Here is a tiny trained network, its code and every weight. The questions are about switching its units off for an input and a target symbol, where a switched-off unit gives its printed mean instead of its output.

import numpy as np


def w(rows, s, z=0):
    codes = np.array(rows[::2]) - 128.0
    scale = np.full(codes.shape[1], s)
    scale[-1] = z or s
    return codes * scale


def softmax(a):
    e = np.exp(a - a.max(-1, keepdims=True))
    return e / e.sum(-1, keepdims=True)


def log_softmax(a):
    a = a - a.max(-1, keepdims=True)
    return a - np.log(np.exp(a).sum(-1, keepdims=True))


def net(x, mask):
    ids = ['ΔΛΠαησ'.index(c) for c in x.split()]
    T = len(ids)
    res = E[ids] + P[:T]
    u = 0
    for l in range(3):
        r = res
        for j in range(3):
            rows = slice(4 * j, 4 * j + 4)
            q, k, v = (r @ M[l][rows].T for M in (Q, K, V))
            z = softmax(np.where(np.tri(T) > 0, q @ k.T / 4**0.5, -1e9)) @ v
            o = O[l][rows]
            res = res + np.where(mask[u + j], z, o[:, -1]) @ o[:, :-1]
        u += 3
    return log_softmax(res[-1] @ U[:, :-1].T + U[:, -1])


Q, K, V, O = {}, {}, {}, {}
E = w([
[212,63,47,101,74,153],'Δ',
[61,43,228,108,156,184],'Λ',
[79,139,134,250,83,70],'Π',
[130,137,148,127,198,120],'α',
[13,75,121,65,115,94],'η',
[110,197,188,107,64,115],'σ',
],0.019)
P = w([
[136,156,122,2,142,84],'0',
[171,127,195,126,134,154],'1',
[156,122,194,136,140,138],'2',
[143,118,190,147,151,124],'3',
[135,111,185,157,156,115],'4',
[127,106,184,165,161,110],'5',
[122,111,173,170,161,94],'6',
[124,96,169,180,154,83],'7',
[118,105,156,175,164,78],'8',
],0.0098)
Q[0] = w([
[114,149,103,101,130,122],'0.h1',
[108,143,138,139,171,112],'0.h1',
[135,118,97,145,137,51],'0.h1',
[89,101,90,134,141,139],'0.h1',
[162,102,133,119,100,71],'0.h2',
[112,221,151,90,96,157],'0.h2',
[146,135,106,147,129,108],'0.h2',
[181,120,49,137,135,115],'0.h2',
[176,188,177,180,191,138],'0.h3',
[80,147,247,125,189,81],'0.h3',
[139,152,137,77,88,190],'0.h3',
[98,163,212,185,159,81],'0.h3',
],0.013)
K[0] = w([
[118,107,123,119,106,159],'0.h1',
[126,120,116,136,100,123],'0.h1',
[121,137,115,129,139,120],'0.h1',
[116,105,119,126,126,122],'0.h1',
[112,144,144,151,77,133],'0.h2',
[145,122,135,97,119,163],'0.h2',
[107,114,122,132,108,137],'0.h2',
[144,102,107,145,89,139],'0.h2',
[175,126,117,158,124,131],'0.h3',
[86,146,91,249,108,126],'0.h3',
[108,93,134,93,166,128],'0.h3',
[134,124,113,198,125,101],'0.h3',
],0.018)
V[0] = w([
[180,129,143,161,97,162],'0.h1',
[121,120,128,112,213,68],'0.h1',
[155,95,94,2,167,217],'0.h1',
[123,158,113,202,177,221],'0.h1',
[104,60,161,133,107,138],'0.h2',
[95,67,65,139,118,178],'0.h2',
[166,144,210,21,59,55],'0.h2',
[242,113,93,136,58,55],'0.h2',
[205,90,131,128,143,160],'0.h3',
[67,112,21,194,71,112],'0.h3',
[101,33,142,99,94,91],'0.h3',
[113,111,156,231,35,158],'0.h3',
],0.0063)
O[0] = w([
[74,105,88,156,117,163,85],'0.h1',
[220,188,159,115,192,110,193],'0.h1',
[212,186,119,182,3,233,67],'0.h1',
[31,116,113,196,85,72,73],'0.h1',
[168,133,168,135,137,196,172],'0.h2',
[50,125,183,162,196,184,54],'0.h2',
[174,191,46,87,157,152,194],'0.h2',
[82,104,94,115,196,197,34],'0.h2',
[95,161,148,208,160,166,48],'0.h3',
[183,74,53,126,59,118,149],'0.h3',
[70,68,146,60,68,171,172],'0.h3',
[224,91,156,131,80,151,254],'0.h3',
],0.0056,0.0045)
Q[1] = w([
[83,111,218,91,201,168],'1.h1',
[107,88,161,202,67,125],'1.h1',
[122,30,133,145,188,53],'1.h1',
[186,74,207,150,114,118],'1.h1',
[211,198,142,129,53,93],'1.h2',
[2,142,164,180,167,66],'1.h2',
[193,55,107,193,94,164],'1.h2',
[180,101,136,208,33,52],'1.h2',
[63,191,124,160,16,140],'1.h3',
[10,98,112,98,136,157],'1.h3',
[139,35,195,92,214,206],'1.h3',
[134,156,60,161,148,167],'1.h3',
],0.0095)
K[1] = w([
[107,152,217,172,132,108],'1.h1',
[217,131,69,139,121,98],'1.h1',
[94,183,103,125,54,96],'1.h1',
[118,172,119,118,172,23],'1.h1',
[159,255,138,68,60,93],'1.h2',
[170,43,231,149,76,75],'1.h2',
[201,72,98,92,178,95],'1.h2',
[210,120,120,89,133,35],'1.h2',
[107,249,179,88,120,171],'1.h3',
[110,171,164,178,111,214],'1.h3',
[98,147,162,179,109,7],'1.h3',
[127,87,99,100,100,199],'1.h3',
],0.009)
V[1] = w([
[66,96,141,211,215,49],'1.h1',
[117,212,112,158,122,96],'1.h1',
[215,193,171,182,37,100],'1.h1',
[135,75,237,104,232,149],'1.h1',
[124,163,69,205,196,83],'1.h2',
[179,2,122,56,144,179],'1.h2',
[239,33,102,58,183,173],'1.h2',
[163,68,145,204,99,101],'1.h2',
[75,221,140,109,106,198],'1.h3',
[99,124,47,250,156,86],'1.h3',
[199,170,38,181,193,162],'1.h3',
[56,117,171,131,84,75],'1.h3',
],0.0061)
O[1] = w([
[87,116,46,139,143,94,97],'1.h1',
[104,171,103,123,90,159,160],'1.h1',
[135,154,130,144,1,119,194],'1.h1',
[189,45,105,64,176,107,243],'1.h1',
[133,100,110,123,143,169,18],'1.h2',
[137,97,152,99,178,87,212],'1.h2',
[125,158,89,102,154,61,253],'1.h2',
[93,52,172,174,112,145,58],'1.h2',
[129,104,134,119,184,106,56],'1.h3',
[97,161,119,89,117,138,31],'1.h3',
[102,149,100,149,168,186,53],'1.h3',
[207,155,116,117,98,105,163],'1.h3',
],0.0079,0.0048)
Q[2] = w([
[148,125,167,65,155,123],'2.h1',
[139,212,124,181,176,142],'2.h1',
[213,85,115,160,119,177],'2.h1',
[89,77,154,106,94,118],'2.h1',
[255,107,111,171,165,107],'2.h2',
[156,127,147,214,150,148],'2.h2',
[161,89,63,139,99,67],'2.h2',
[66,210,80,127,104,171],'2.h2',
[118,167,135,70,161,55],'2.h3',
[76,138,202,216,211,178],'2.h3',
[124,123,186,149,73,72],'2.h3',
[162,120,127,65,131,194],'2.h3',
],0.012)
K[2] = w([
[123,126,101,181,156,60],'2.h1',
[93,179,169,100,186,92],'2.h1',
[52,188,56,153,135,163],'2.h1',
[114,47,104,89,20,116],'2.h1',
[62,61,73,197,122,168],'2.h2',
[28,153,130,122,117,96],'2.h2',
[169,160,65,209,50,162],'2.h2',
[116,198,109,41,115,188],'2.h2',
[3,45,57,61,158,197],'2.h3',
[170,44,125,206,113,203],'2.h3',
[173,162,3,149,87,78],'2.h3',
[144,104,249,165,171,98],'2.h3',
],0.0081)
V[2] = w([
[58,121,122,8,126,79],'2.h1',
[2,82,114,175,34,111],'2.h1',
[19,84,136,132,126,48],'2.h1',
[119,174,192,87,123,246],'2.h1',
[112,165,193,209,194,51],'2.h2',
[222,89,88,236,51,122],'2.h2',
[240,173,143,63,154,119],'2.h2',
[31,114,149,133,87,151],'2.h2',
[168,194,154,130,79,120],'2.h3',
[236,117,96,78,187,195],'2.h3',
[122,121,71,74,69,195],'2.h3',
[102,114,24,53,108,139],'2.h3',
],0.0077)
O[2] = w([
[173,113,91,72,111,77,175],'2.h1',
[198,177,117,115,185,117,6],'2.h1',
[194,171,114,164,140,128,123],'2.h1',
[79,103,177,79,140,80,60],'2.h1',
[2,162,207,123,158,109,220],'2.h2',
[109,104,131,125,176,204,196],'2.h2',
[115,148,65,184,131,86,194],'2.h2',
[122,77,178,92,104,118,61],'2.h2',
[123,199,137,140,107,136,171],'2.h3',
[66,95,103,133,126,165,238],'2.h3',
[163,101,109,170,100,90,87],'2.h3',
[97,91,76,168,125,95,139],'2.h3',
],0.0084,0.012)
U = w([
[116,62,97,127,59,212,157],'Δ',
[109,109,208,58,139,101,1],'Λ',
[137,166,156,148,130,189,120],'Π',
[62,188,139,149,205,113,173],'α',
[177,117,131,136,75,84,185],'η',
[117,179,167,137,2,157,151],'σ',
],0.0074,0.0043)

Each question gives the input, a string of symbols that net reads in full, and the target symbol t.
The units are the heads (4 rows each of Q, K, V and O). Each row of codes is followed by its name. A weight is (code - 128) times the scale printed after its matrix; where a second scale follows, it is the last column's (O and U).
mask holds one flag per head, layer by layer. A switched-off head (its flag False) gives its mean, the last column of its rows in O, instead of its output. The means were averaged over made-up inputs and are rounded, as every weight is.
A unit's drop is (log p(t) with every unit on - log p(t) with that unit switched off) / (log p(t) with every unit on - log p(t) with every unit switched off).
The circuit of an input: a set's keep is (log p(t) with only the set's units on - log p(t) with every unit switched off) / (log p(t) with every unit on - log p(t) with every unit switched off). Starting from all 9 units, units are removed one at a time, each time the one whose removal leaves the highest keep (on an exact tie, the one counted first), for as long as the keep stays at least 0.8.
circuit, biggest first: the units of the circuit, biggest drop first
most important unit: the unit with the biggest drop
heads that matter: for each layer, one digit per head in row order, 1 if its drop is at least 0.15 and else 0, layers parted by /
drop when u is switched off: that unit's drop, to one decimal
input Λ α α α Δ Π α α η, target Π: most important unit -> 2.h1
input Δ Π η, target Λ: heads that matter -> 111 / 111 / 010
input Π Δ α Λ σ, target η: circuit, biggest first -> 0.h1, 2.h3, 1.h1, 2.h2
input α α α α Λ Λ, target Λ: circuit, biggest first -> 2.h2, 1.h2, 2.h3
input σ η α Π Λ Δ α α α, target σ: circuit, biggest first -> 0.h3, 1.h1, 0.h2, 2.h3
input Π Π σ Λ η Λ, target η: circuit, biggest first -> 2.h1, 1.h3, 0.h1
input α η α η, target α: circuit, biggest first -> 1.h3, 2.h2, 0.h3
input σ η η Λ α α Δ σ Λ, target α: circuit, biggest first -> 0.h3, 1.h1, 2.h2, 1.h2
input Δ η α Π η η α α σ, target Λ: circuit, biggest first -> 2.h2, 0.h1, 1.h1, 1.h3
input α Λ α Π Λ, target Δ: circuit, biggest first -> 0.h3, 2.h2
input σ Δ Δ Π η, target σ: circuit, biggest first -> 1.h1, 2.h3, 0.h3
input σ Δ Δ σ η Δ Π Λ, target σ: heads that matter -> 011 / 101 / 001
input Π Λ Λ α α Π, target Λ: circuit, biggest first -> 2.h2, 0.h1, 1.h2
input α α Π, target Δ: heads that matter -> 001 / 010 / 000
input Π Λ α, target η: most important unit -> 0.h1
input σ Λ Λ Λ, target Λ: circuit, biggest first -> 0.h3, 2.h1, 1.h1
input α Π Λ α, target Δ: circuit, biggest first -> 0.h3, 1.h2, 2.h2
input Δ η Δ α σ η Λ Π Δ, target Λ: heads that matter -> 100 / 100 / 010
input α α η α, target η: circuit, biggest first -> 2.h2, 2.h3
input η Δ Δ Δ α Δ, target α: most important unit -> 1.h1
input α α Λ α Π η Λ η, target Δ: heads that matter -> 001 / 010 / 011
input η Π Δ, target α: heads that matter -> 001 / 110 / 010
input Λ σ Δ Π Δ α α, target Π: heads that matter -> 101 / 110 / 110
input α Π Δ α η α Δ σ Λ, target Δ: heads that matter -> 000 / 010 / 011
input σ Π α η, target σ: drop when 0.h2 is switched off -> 0.4
